Below is a small trained network, with its code and all its weights. Each question gives an input and a class and asks what happens when units are switched off, that is, made to give their printed mean instead of their output.

import numpy as np


def w(rows, s, z=0):
    codes = np.array(rows[::2]) - 128.0
    scale = np.full(codes.shape[1], s)
    scale[-1] = z or s
    return codes * scale


def f(y):
    return y / 2 * (1 + np.tanh(0.7978845608 * (y + 0.044715 * y**3)))


def log_softmax(a):
    a = a - a.max(-1, keepdims=True)
    return a - np.log(np.exp(a).sum(-1, keepdims=True))


def net(x, mask):
    res = np.array(x, float).reshape(1, 5) / 4 @ E
    y = f(res @ A[0][:, :-1].T + A[0][:, -1])
    res = res + np.where(mask, y, B[0][:, -1]) @ B[0][:, :-1]
    return log_softmax(res[-1] @ U[:, :-1].T + U[:, -1])


A, B = {}, {}
E = w([
[142,123,136,133,161,88,72,65,134,188],'x0',
[114,70,63,11,176,99,175,143,144,169],'x1',
[135,114,120,137,116,105,97,115,140,161],'x2',
[159,117,216,89,84,64,144,142,119,91],'x3',
[117,100,125,152,125,160,140,202,160,117],'x4',
],0.012)
A[0] = w([
[147,49,168,208,120,173,72,116,73,80,35],'n0',
[129,146,84,162,173,196,99,124,133,179,33],'n1',
[89,167,159,163,83,137,70,107,142,91,11],'n2',
[191,120,238,91,166,125,137,121,183,137,69],'n3',
[69,128,154,125,131,161,111,254,170,118,253],'n4',
[157,107,221,134,82,74,145,190,104,175,78],'n5',
],0.0079,0.0027)
B[0] = w([
[163,117,163,104,134,70,200,133,183,177,194],'n0',
[37,161,127,176,93,171,121,182,130,147,207],'n1',
[151,55,120,74,165,152,226,83,240,181,187],'n2',
[83,154,190,125,1,200,95,145,123,117,173],'n3',
[126,67,70,185,229,68,40,34,52,84,254],'n4',
[86,151,141,124,45,97,108,156,40,171,198],'n5',
],0.0084,0.0082)
U = w([
[126,113,117,154,87,127,121,58,89,145,254],'0',
[2,175,130,161,28,173,117,159,86,143,93],'1',
[138,151,115,148,130,72,81,29,131,94,188],'2',
[146,77,131,132,103,172,78,19,98,123,118],'3',
[189,18,151,80,149,152,230,98,194,162,4],'4',
],0.007,0.0037)

Each question gives the input, the list of numbers given to net, and the class t.
The units are the neurons (one row each of A and B). Each row of codes is followed by its name. A weight is (code - 128) times the scale printed after its matrix; where a second scale follows, it is the last column's (A, B and U).
mask holds one flag per neuron, in row order. A switched-off neuron (its flag False) gives its mean, the last column of its row in B, instead of its output. The means were averaged over made-up inputs and are rounded, as every weight is.
A unit's drop is (log p(t) with every unit on - log p(t) with that unit switched off) / (log p(t) with every unit on - log p(t) with every unit switched off).
The circuit of an input: a set's keep is (log p(t) with only the set's units on - log p(t) with every unit switched off) / (log p(t) with every unit on - log p(t) with every unit switched off). Starting from all 6 units, units are removed one at a time, each time the one whose removal leaves the highest keep (on an exact tie, the one counted first), for as long as the keep stays at least 0.8.
units of the circuit, in order: the units of the circuit, biggest drop first
k most important neurons: the k neurons with the biggest drops, biggest first
drop when u is switched off: that unit's drop, to one decimal
input [5,5,5,7,-4], class 1: 3 most important neurons -> n3, n4, n5
input [-8,6,8,-2,6], class 0: units of the circuit, in order -> n4
input [8,-1,3,8,6], class 1: units of the circuit, in order -> n3, n5
input [-6,1,3,-4,3], class 3: 2 most important neurons -> n4, n5
input [-4,1,-2,-8,-8], class 1: units of the circuit, in order -> n4, n1
input [4,-7,4,-3,2], class 4: units of the circuit, in order -> n2, n0
input [5,-6,-2,6,3], class 1: 3 most important neurons -> n5, n3, n4
input [2,7,1,8,-3], class 1: units of the circuit, in order -> n3, n5
input [1,5,-3,-8,-6], class 1: 4 most important neurons -> n1, n4, n2, n0
input [2,0,-5,-6,0], class 1: units of the circuit, in order -> n1, n4
input [-2,3,-2,5,6], class 2: 2 most important neurons -> n4, n1
input [-2,-6,1,-3,-5], class 4: units of the circuit, in order -> n2, n4, n0
input [-8,-2,0,2,5], class 3: 2 most important neurons -> n4, n1
input [7,-8,4,8,-5], class 1: units of the circuit, in order -> n3
input [-2,-4,-5,8,-8], class 1: units of the circuit, in order -> n3, n4
input [2,1,-1,-7,2], class 1: 2 most important neurons -> n1, n4
input [2,-4,1,8,2], class 1: 2 most important neurons -> n5, n3
input [-1,-7,-4,3,8], class 2: 2 most important neurons -> n4, n5
input [-2,-6,2,-1,-3], class 4: drop when n0 is switched off -> 0.1
input [-7,-4,3,-2,7], class 2: drop when n4 is switched off -> 0.5
input [-7,0,-3,1,5], class 3: drop when n4 is switched off -> 0.5
input [2,2,1,-7,1], class 1: drop when n4 is switched off -> 0.2
